Below is a small trained network, with its code and all its weights. Each question gives an input and a class and asks what happens when units are switched off, that is, made to give their printed mean instead of their output.

import numpy as np


def w(rows, s, z=0):
    codes = np.array(rows[::2]) - 128.0
    scale = np.full(codes.shape[1], s)
    scale[-1] = z or s
    return codes * scale


def f(y):
    return y / 2 * (1 + np.tanh(0.7978845608 * (y + 0.044715 * y**3)))


def log_softmax(a):
    a = a - a.max(-1, keepdims=True)
    return a - np.log(np.exp(a).sum(-1, keepdims=True))


def net(x, mask):
    res = np.array(x, float).reshape(1, 6) / 4 @ E
    y = f(res @ A[0][:, :-1].T + A[0][:, -1])
    res = res + np.where(mask, y, B[0][:, -1]) @ B[0][:, :-1]
    return log_softmax(res[-1] @ U[:, :-1].T + U[:, -1])


A, B = {}, {}
E = w([
[114,118,86,99,151,182,102],'x0',
[157,136,121,127,112,163,151],'x1',
[152,172,129,107,121,128,154],'x2',
[155,124,135,170,104,150,155],'x3',
[103,92,6,110,97,99,202],'x4',
[6,162,201,106,49,165,152],'x5',
],0.012)
A[0] = w([
[87,124,36,138,100,98,186,197],'neuron 1',
[206,107,128,109,211,137,166,254],'neuron 2',
[216,132,137,183,203,119,28,240],'neuron 3',
[67,122,94,114,117,119,197,104],'neuron 4',
[156,135,64,169,165,101,141,110],'neuron 5',
[98,169,217,146,138,189,85,191],'neuron 6',
[44,140,89,130,74,120,164,91],'neuron 7',
[172,162,191,128,117,156,79,255],'neuron 8',
[2,167,174,119,67,173,156,192],'neuron 9',
[134,88,25,137,121,68,168,116],'neuron 10',
[192,93,50,141,163,66,146,185],'neuron 11',
],0.011,0.005)
B[0] = w([
[131,119,48,138,70,83,147,204],'neuron 1',
[102,170,110,124,206,35,106,209],'neuron 2',
[169,140,175,124,243,55,175,255],'neuron 3',
[135,44,72,104,126,144,166,172],'neuron 4',
[61,170,151,143,73,66,87,173],'neuron 5',
[118,177,222,112,113,201,69,231],'neuron 6',
[121,139,156,166,114,181,248,180],'neuron 7',
[112,110,174,127,218,168,65,219],'neuron 8',
[126,67,167,104,84,246,129,249],'neuron 9',
[116,177,73,101,29,124,87,199],'neuron 10',
[146,141,30,172,115,112,35,218],'neuron 11',
],0.015,0.016)
U = w([
[174,118,164,142,229,75,142,250],'0',
[122,105,183,121,127,184,100,52],'1',
[131,131,71,142,92,82,99,200],'2',
[117,58,106,122,66,147,251,2],'3',
],0.012,0.0016)

Each question gives the input, the list of numbers given to net, and the class t.
The units are the neurons (one row each of A and B). Each row of codes is followed by its name. A weight is (code - 128) times the scale printed after its matrix; where a second scale follows, it is the last column's (A, B and U).
mask holds one flag per neuron, in row order. A switched-off neuron (its flag False) gives its mean, the last column of its row in B, instead of its output. The means were averaged over made-up inputs and are rounded, as every weight is.
A unit's drop is (log p(t) with every unit on - log p(t) with that unit switched off) / (log p(t) with every unit on - log p(t) with every unit switched off).
most important unit: the unit with the biggest drop
top k neurons: the k neurons with the biggest drops, biggest first
drop when u is switched off: that unit's drop, to one decimal
input [5,-6,1,5,1,-2], class 2: most important unit : neuron 8
input [1,0,-1,-8,1,7], class 3: top 2 neurons : [neuron 7; neuron 8]
input [-1,-6,-4,5,1,-5], class 2: top 4 neurons : [neuron 11; neuron 10; neuron 8; neuron 5]
input [-2,-6,-3,8,-4,0], class 0: top 2 neurons : [neuron 9; neuron 3]
input [1,-6,-2,-3,-1,0], class 0: top 3 neurons : [neuron 9; neuron 10; neuron 6]
input [-7,-4,-5,6,2,-8], class 2: top 2 neurons : [neuron 11; neuron 10]
input [-1,0,-2,3,1,-7], class 2: top 4 neurons : [neuron 11; neuron 10; neuron 5; neuron 8]
input [-6,8,-7,-6,4,0], class 2: top 2 neurons : [neuron 9; neuron 10]
input [6,3,-4,2,0,-1], class 0: top 2 neurons : [neuron 10; neuron 9]
input [-6,1,-3,1,-4,0], class 0: top 2 neurons : [neuron 9; neuron 10]
input [-6,-7,-5,-1,2,-2], class 2: drop when neuron 1 is switched off : 0.0
input [8,-5,0,5,6,1], class 3: drop when neuron 7 is switched off : 0.3
input [-6,-7,8,0,1,-1], class 2: drop when neuron 3 is switched off : 1.0
